Here is a tiny trained network, its code and every weight. The questions are about switching its units off for an input and a class, where a switched-off unit gives its printed mean instead of its output.

import numpy as np


def w(rows, s, z=0):
    codes = np.array(rows[::2]) - 128.0
    scale = np.full(codes.shape[1], s)
    scale[-1] = z or s
    return codes * scale


def f(y):
    return np.maximum(y, 0)


def log_softmax(a):
    a = a - a.max(-1, keepdims=True)
    return a - np.log(np.exp(a).sum(-1, keepdims=True))


def net(x, mask):
    res = np.array(x, float).reshape(1, 6) / 4 @ E
    y = f(res @ A[0][:, :-1].T + A[0][:, -1])
    res = res + np.where(mask, y, B[0][:, -1]) @ B[0][:, :-1]
    return log_softmax(res[-1] @ U[:, :-1].T + U[:, -1])


A, B = {}, {}
E = w([
[51,122,94,117,186,132,130,43],'x0',
[204,196,143,41,131,116,150,56],'x1',
[122,105,35,112,71,100,216,134],'x2',
[138,116,115,66,191,227,168,185],'x3',
[105,253,128,167,177,82,174,168],'x4',
[173,162,96,225,124,197,136,88],'x5',
],0.012)
A[0] = w([
[78,79,117,195,117,107,113,168,77],'N0',
[226,139,163,131,57,114,131,224,74],'N1',
[86,131,152,91,117,71,121,156,45],'N2',
[198,138,71,203,117,194,132,98,87],'N3',
[139,63,117,100,74,152,80,110,44],'N4',
[118,113,32,100,91,125,194,125,69],'N5',
[164,152,139,88,114,131,141,74,65],'N6',
[72,142,80,121,148,138,127,62,103],'N7',
[178,137,103,53,207,224,173,166,31],'N8',
[76,100,149,195,123,147,147,151,58],'N9',
[133,99,141,127,170,106,144,120,34],'N10',
[162,135,143,104,127,134,150,92,66],'N11',
[172,164,171,54,118,110,157,80,105],'N12',
[128,153,218,157,180,123,54,103,105],'N13',
[93,143,137,118,161,140,137,55,79],'N14',
[154,28,117,93,81,157,78,73,107],'N15',
[121,152,172,118,133,151,17,106,68],'N16',
[83,93,158,19,118,39,132,181,99],'N17',
[66,97,138,186,112,126,114,157,63],'N18',
[110,129,58,129,50,67,184,117,96],'N19',
[74,81,126,174,124,121,114,175,89],'N20',
[124,125,189,129,166,153,77,124,84],'N21',
[137,130,145,191,60,2,75,45,4],'N22',
[199,169,136,100,101,94,136,48,100],'N23',
[120,99,120,97,99,161,88,120,74],'N24',
[191,150,118,90,154,119,134,78,67],'N25',
[53,103,109,121,188,106,138,51,110],'N26',
[123,105,103,138,154,127,115,159,79],'N27',
[109,93,119,132,174,193,158,180,58],'N28',
[177,163,88,185,125,173,140,103,98],'N29',
[129,146,137,186,86,170,153,80,62],'N30',
[138,111,50,126,87,110,191,120,79],'N31',
[76,125,77,111,180,151,118,80,61],'N32',
[90,235,115,161,189,60,170,187,81],'N33',
],0.014,0.011)
B[0] = w([
[95,152,91,143,130,126,94,141,200],'N0',
[161,112,181,178,59,133,88,153,223],'N1',
[125,94,137,144,150,153,141,99,170],'N2',
[102,88,165,158,175,124,125,92,209],'N3',
[143,171,130,124,110,151,147,86,194],'N4',
[165,144,128,110,166,150,141,172,191],'N5',
[108,152,98,148,134,134,103,138,176],'N6',
[151,114,149,153,93,124,116,142,190],'N7',
[94,102,128,48,94,61,152,141,216],'N8',
[106,136,96,132,127,127,114,142,175],'N9',
[124,125,143,116,120,128,133,128,130],'N10',
[113,146,111,142,127,122,126,136,154],'N11',
[93,143,87,166,134,127,91,137,218],'N12',
[171,137,124,110,179,148,164,176,222],'N13',
[132,119,154,155,106,136,119,147,175],'N14',
[149,175,111,134,113,156,169,79,245],'N15',
[158,138,124,124,158,136,145,156,192],'N16',
[99,70,161,181,183,131,122,87,246],'N17',
[108,152,95,125,132,112,79,131,186],'N18',
[164,148,136,97,170,136,142,172,212],'N19',
[108,152,93,152,131,109,99,133,197],'N20',
[156,136,124,115,158,136,149,149,183],'N21',
[97,75,139,8,86,64,176,136,251],'N22',
[85,146,81,145,126,123,91,146,225],'N23',
[130,147,127,128,125,137,150,105,167],'N24',
[102,151,91,154,130,118,93,139,181],'N25',
[156,114,165,171,81,128,97,152,217],'N26',
[112,134,119,121,127,119,116,132,146],'N27',
[100,133,117,79,108,81,137,133,184],'N28',
[111,89,153,144,155,133,124,101,195],'N29',
[118,90,143,135,152,128,131,100,170],'N30',
[160,137,130,119,170,150,132,157,186],'N31',
[147,114,161,140,93,119,103,137,176],'N32',
[152,169,112,122,93,177,162,48,249],'N33',
],0.018,0.017)
U = w([
[91,88,138,31,75,50,163,159,253],'0',
[78,169,36,175,132,100,55,171,110],'1',
[242,150,140,116,224,128,161,227,95],'2',
[190,198,116,144,69,148,183,1,73],'3',
[92,34,202,189,221,106,120,61,87],'4',
[215,105,222,197,2,102,68,200,107],'5',
],0.0095,0.013)

Each question gives the input, the list of numbers given to net, and the class t.
The units are the neurons (one row each of A and B). Each row of codes is followed by its name. A weight is (code - 128) times the scale printed after its matrix; where a second scale follows, it is the last column's (A, B and U).
mask holds one flag per neuron, in row order. A switched-off neuron (its flag False) gives its mean, the last column of its row in B, instead of its output. The means were averaged over made-up inputs and are rounded, as every weight is.
A unit's drop is (log p(t) with every unit on - log p(t) with that unit switched off) / (log p(t) with every unit on - log p(t) with every unit switched off).
The circuit of an input: a set's keep is (log p(t) with only the set's units on - log p(t) with every unit switched off) / (log p(t) with every unit on - log p(t) with every unit switched off). Starting from the 12 units with the biggest drops (on a tie, the unit counted first), units are removed one at a time, each time the one whose removal leaves the highest keep (on an exact tie, the one counted first), for as long as the keep stays at least 0.8.
circuit, biggest first: the units of the circuit, biggest drop first
unit that matters most: the unit with the biggest drop
top k neurons: the k neurons with the biggest drops, biggest first
drop of u: that unit's drop, to one decimal
input [2,1,-7,-6,0,8], class 4: unit that matters most -> N3
input [-3,2,4,5,-3,-7], class 4: top 2 neurons -> [N17; N22]
input [-8,4,-6,0,6,-7], class 5: top 2 neurons -> [N1; N3]
input [-1,-8,0,6,-1,-5], class 1: top 2 neurons -> [N22; N20]
input [5,2,-3,0,-6,2], class 3: top 2 neurons -> [N15; N1]
input [8,8,5,6,2,4], class 1: top 4 neurons -> [N25; N1; N12; N23]
input [7,0,6,-3,-3,-7], class 4: top 2 neurons -> [N17; N1]
input [-6,-1,-6,5,3,7], class 4: top 4 neurons -> [N3; N29; N22; N19]
input [1,-4,-3,-7,-1,6], class 0: top 2 neurons -> [N22; N17]
input [5,-1,-6,5,-3,6], class 2: top 4 neurons -> [N17; N22; N13; N21]
input [8,0,8,0,-7,3], class 2: top 2 neurons -> [N5; N31]
input [2,4,-6,6,-8,-3], class 3: top 2 neurons -> [N15; N22]
input [-1,8,-1,8,3,7], class 0: drop of N17 -> 0.1
input [-8,1,2,8,-3,5], class 0: circuit, biggest first -> [N8]
input [0,-3,2,3,3,2], class 0: drop of N15 -> 3.9
input [2,7,1,6,-7,-3], class 1: drop of N12 -> 0.9
